Below are the code and all the weights of a small trained network. Each question names an input and a target symbol and asks about switching units off, where a switched-off unit gives its printed mean instead of its output.

import numpy as np


def w(rows, s, z=0):
    codes = np.array(rows[::2]) - 128.0
    scale = np.full(codes.shape[1], s)
    scale[-1] = z or s
    return codes * scale


def f(y):
    return np.maximum(y, 0)


def softmax(a):
    e = np.exp(a - a.max(-1, keepdims=True))
    return e / e.sum(-1, keepdims=True)


def log_softmax(a):
    a = a - a.max(-1, keepdims=True)
    return a - np.log(np.exp(a).sum(-1, keepdims=True))


def net(x, mask):
    ids = ['αβδεζηθλμπστφψω'.index(c) for c in x.split()]
    T = len(ids)
    res = E[ids] + P[:T]
    q, k, v = (res @ M[0].T for M in (Q, K, V))
    z = softmax(np.where(np.tri(T) > 0, q @ k.T / 3**0.5, -1e9)) @ v
    res = res + np.where(mask[0], z, O[0][:, -1]) @ O[0][:, :-1]
    y = f(res @ A[0][:, :-1].T + A[0][:, -1])
    res = res + np.where(mask[1:25], y, B[0][:, -1]) @ B[0][:, :-1]
    return log_softmax(res[-1] @ U[:, :-1].T + U[:, -1])


Q, K, V, O, A, B = {}, {}, {}, {}, {}, {}
E = w([
[68,106,108,141],'α',
[74,76,174,170],'β',
[127,54,209,168],'δ',
[123,143,119,95],'ε',
[168,162,224,214],'ζ',
[245,68,124,53],'η',
[253,186,47,93],'θ',
[132,194,147,101],'λ',
[44,66,134,113],'μ',
[35,23,117,58],'π',
[134,194,160,40],'σ',
[181,86,124,191],'τ',
[163,215,102,46],'φ',
[175,131,43,121],'ψ',
[93,107,45,115],'ω',
],0.011)
P = w([
[215,22,94,189],'0',
[165,178,106,250],'1',
[175,129,130,21],'2',
[87,80,226,38],'3',
[142,222,68,254],'4',
[179,122,129,30],'5',
[97,69,229,46],'6',
],0.0059)
Q[0] = w([
[141,65,248,12],'head 0',
[169,101,163,78],'head 0',
[116,113,151,38],'head 0',
],0.018)
K[0] = w([
[65,255,77,211],'head 0',
[126,207,81,145],'head 0',
[69,169,83,153],'head 0',
],0.02)
V[0] = w([
[195,85,228,90],'head 0',
[106,115,255,78],'head 0',
[173,168,204,158],'head 0',
],0.0037)
O[0] = w([
[219,51,130,182,95],'head 0',
[175,3,197,172,4],'head 0',
[142,133,127,247,114],'head 0',
],0.0027,0.0016)
A[0] = w([
[222,109,167,156,36],'neuron 0',
[133,49,46,172,69],'neuron 1',
[158,80,166,189,74],'neuron 2',
[93,186,31,100,92],'neuron 3',
[42,145,82,237,77],'neuron 4',
[218,163,117,178,115],'neuron 5',
[207,114,73,90,109],'neuron 6',
[45,76,164,97,81],'neuron 7',
[121,136,139,123,81],'neuron 8',
[89,235,42,116,148],'neuron 9',
[122,170,147,185,2],'neuron 10',
[214,219,146,165,74],'neuron 11',
[103,67,176,168,116],'neuron 12',
[183,174,102,87,164],'neuron 13',
[149,167,35,213,96],'neuron 14',
[64,191,150,227,60],'neuron 15',
[74,99,168,55,50],'neuron 16',
[131,115,117,139,181],'neuron 17',
[166,102,59,63,63],'neuron 18',
[170,73,101,200,142],'neuron 19',
[66,121,200,163,87],'neuron 20',
[113,7,73,152,116],'neuron 21',
[104,128,70,69,79],'neuron 22',
[125,126,145,233,147],'neuron 23',
],0.014,0.0088)
B[0] = w([
[81,201,121,112,162],'neuron 0',
[80,50,120,78,170],'neuron 1',
[154,173,94,98,160],'neuron 2',
[203,145,95,129,197],'neuron 3',
[89,154,36,197,168],'neuron 4',
[174,137,153,200,210],'neuron 5',
[149,54,143,92,218],'neuron 6',
[151,157,168,40,186],'neuron 7',
[131,124,123,133,128],'neuron 8',
[75,48,156,112,243],'neuron 9',
[201,51,137,154,132],'neuron 10',
[27,122,81,110,194],'neuron 11',
[71,122,156,123,176],'neuron 12',
[163,206,104,119,254],'neuron 13',
[158,187,158,75,198],'neuron 14',
[127,104,252,108,153],'neuron 15',
[117,70,97,203,175],'neuron 16',
[132,122,118,159,209],'neuron 17',
[62,149,162,167,189],'neuron 18',
[97,90,179,159,209],'neuron 19',
[154,125,91,191,158],'neuron 20',
[162,198,81,146,218],'neuron 21',
[106,117,182,168,177],'neuron 22',
[193,92,100,69,199],'neuron 23',
],0.042,0.0057)
U = w([
[147,90,96,183,112],'α',
[144,112,114,118,179],'β',
[99,99,75,187,149],'δ',
[174,91,121,89,13],'ε',
[121,185,70,130,133],'ζ',
[144,187,150,93,111],'η',
[51,122,103,135,107],'θ',
[118,137,100,66,174],'λ',
[198,169,94,114,86],'μ',
[99,153,134,193,251],'π',
[157,93,59,113,118],'σ',
[187,123,106,171,172],'τ',
[77,93,167,84,20],'φ',
[146,67,172,136,22],'ψ',
[70,12,136,169,198],'ω',
],0.011,0.003)

Each question gives the input, a string of symbols that net reads in full, and the target symbol t.
The units are the heads (3 rows each of Q, K, V and O) and the neurons (one row each of A and B). Each row of codes is followed by its name. A weight is (code - 128) times the scale printed after its matrix; where a second scale follows, it is the last column's (O, A, B and U).
mask holds one flag per unit, heads first, then neurons. A switched-off unit (its flag False) gives its mean, the last column of its rows in O or B, instead of its output. The means were averaged over made-up inputs and are rounded, as every weight is.
A unit's drop is (log p(t) with every unit on - log p(t) with that unit switched off) / (log p(t) with every unit on - log p(t) with every unit switched off).
The circuit of an input: a set's keep is (log p(t) with only the set's units on - log p(t) with every unit switched off) / (log p(t) with every unit on - log p(t) with every unit switched off). Starting from the 12 units with the biggest drops (on a tie, the unit counted first), units are removed one at a time, each time the one whose removal leaves the highest keep (on an exact tie, the one counted first), for as long as the keep stays at least 0.8.
circuit, biggest first: the units of the circuit, biggest drop first
top k neurons: the k neurons with the biggest drops, biggest first
drop of u: that unit's drop, to one decimal
input θ ω τ σ, target ω: top 2 neurons : (neuron 16; neuron 21)
input η ω ψ ε, target ω: circuit, biggest first : (neuron 16)
input λ η ψ ω δ, target τ: top 3 neurons : (neuron 23; neuron 9; neuron 2)
input ω β λ, target λ: circuit, biggest first : (neuron 5; neuron 19)
input α β τ σ λ, target φ: top 3 neurons : (neuron 9; neuron 15; neuron 11)
input α θ σ ω ω, target σ: top 4 neurons : (neuron 14; neuron 4; neuron 3; neuron 9)
input ψ ψ β σ ω π, target π: top 3 neurons : (neuron 16; neuron 9; neuron 21)
input ω ψ θ μ λ, target φ: circuit, biggest first : (neuron 9; neuron 14)
input λ φ ε β ψ, target ε: circuit, biggest first : (neuron 14; neuron 9; neuron 6; neuron 3)
input ψ θ σ α φ, target λ: top 4 neurons : (neuron 9; neuron 11; neuron 13; neuron 14)
input ζ ψ ω ω σ, target θ: top 4 neurons : (neuron 9; neuron 11; neuron 13; neuron 6)
input λ ψ φ μ ψ, target ε: top 2 neurons : (neuron 14; neuron 9)
input μ ω λ α φ, target λ: top 4 neurons : (neuron 9; neuron 13; neuron 11; neuron 3)
input ζ ε π, target π: top 2 neurons : (neuron 16; neuron 21)
input η δ ω ζ ψ η, target η: top 2 neurons : (neuron 13; neuron 9)
input σ α φ ψ π, target ζ: top neuron : (neuron 21)
input η μ η θ λ φ, target φ: circuit, biggest first : (neuron 9; neuron 13; neuron 21; neuron 18)
input λ σ ζ η π, target ζ: top 3 neurons : (neuron 21; neuron 9; neuron 6)
input λ τ θ α η, target π: circuit, biggest first : (neuron 23; neuron 18)
input λ ω μ λ, target ω: circuit, biggest first : (neuron 21)
input λ β λ μ τ, target μ: drop of neuron 4 : 0.3
input β ζ φ ω ω ζ, target ζ: drop of neuron 5 : 0.0
input φ θ α σ η ω, target ω: drop of neuron 12 : -0.1
